A =
[[110 138 124 132 100 128 104 145 135 118 155 129 107 151 109]
 [142 118 131 124 151 127 148 112 121 136 103 126 145 107 143]
 [125 114 120 117 129 118 128 111 115 122 107 118 127 109 126]
 [132 113 123 117 139 119 136 108 115 127 101 119 134 104 133]
 [130 113 122 117 137 119 134 108 115 125 102 119 133 105 131]
 [129 113 121 117 136 119 133 109 115 125 102 119 132 105 130]
 [111 138 124 131 101 128 105 144 135 118 154 128 108 150 109]
 [110 138 124 132 100 128 104 145 135 118 156 129 107 151 109]
 [110 139 124 132  99 129 103 146 136 118 157 129 106 152 108]]
The second entry in reading order: 138
The 3rd largest entry?
A: 155
The first entry in the row that holds the smallest entry?
A: 110
The 3rd entry in reading order -> 124
The entry just left of the centre entry?
A: 134
The second entry on the main diagonal: 118
The fourth entry in reading order?
A: 132
The 1st entry on the main diagonal?
A: 110
The 4th entry from the end, reading row by row -> 129
The entry in the top-right corner is 109
The entry just right of 148?
A: 112
The last entry, reading row by row?
A: 108
The 3rd entry on the main diagonal: 120
The entry just left of the largest entry: 118
The entry directly above the smallest entry -> 100
The bottom entry of the column that holds the largest entry?
A: 157
The entry just left of 143?
A: 107
The minimum?
A: 99
The third entry on the diagonal from the top-right corner?
A: 127
The entry just right of the centre entry?
A: 115
The 5th entry in reading order is 100
The entry directly below the centre entry -> 109
The entry directly above the largest entry -> 156
The centre entry?
A: 108

Questions about the matrix below.
1) Give the smallest entry in the last row.
2) Give the bottom-left entry.
3) Give the first entry, reading row by row.
4) Give the entry in the top-right corner.
5) Give the entry directly above the centre entry.
6) Give the entry directly below the centre entry.
7) Give the largest entry.
8) Give the last entry, reading row by row.
[[123 127 142 139 124 132 129 131 129]
 [123 127 116 131 126 119 129 127 126]
 [123 127 117 153 124 132 129 131 126]
 [123 127 117 131 130 122 129 125 126]
 [123 127 117 128 118 132 129 144 126]
 [123 127 117 117 115 132 128 131 126]
 [123 127 117 131 124 116 129 130 126]
 [115 127 117 131 128 129 136 131 126]
 [125 129 117 131 124 132 129 131 109]
 [123 127 117 131 124 114 129 131 117]
 [123 127 117 126 118 132 129 142 126]
 [123 127 117 117 124 123 137 131 126]
 [123 127 117 131 136 132 108 130 126]]
1) 108
2) 123
3) 123
4) 129
5) 115
6) 128
7) 153
8) 126

B =
[[105 145 126 107 106 111 145 149 149 128 149 120]
 [105 141 128 136 106 105 121 141 152 106 134 108]
 [105 150 148 104 143 146 136 151 117 151 105 143]
 [113 143 144 147 104 107 111 130 151 106 117 105]
 [108 139 146 111 150 149 129 133 103 150 106 151]
 [144 106 106 150 146 149 106 133 114 149 106 149]
 [132 108 107 149 108 116 103 106 149 142 107 107]
 [116 138 140 151 104 106 115 111 149 106 124 107]
 [105 150 134 106 128 134 153 151 128 142 143 140]
 [104 149 153 106 142 144 126 150 129 150 104 137]
 [144 104 107 151 133 148 106 132 128 148 105 142]
 [106 151 139 105 124 135 152 153 125 145 138 143]
 [105 140 149 124 109 116 113 148 149 109 120 106]
 [108 148 127 108 108 108 127 148 152 124 145 114]
 [141 105 110 152 120 131 106 119 141 145 107 128]
 [143 104 108 151 123 140 104 128 137 148 106 133]]
Rows and columns are numbered from 1.
The top-right entry -> 120
The entry in the bottom-right corner -> 133
Read off the entry in the bottom-left corner.
143
Read off the entry at row 2, column 1.
105
Read off the entry at row 2, column 3.
128
The entry at row 3, column 1: 105
Read off the entry at row 1, column 2.
145
The entry in row 1 and column 1 is 105
The entry at row 3, column 2 is 150
The entry at row 1, column 3 is 126
Read off the entry in row 3 and column 3.
148
The entry in row 2 and column 2 -> 141
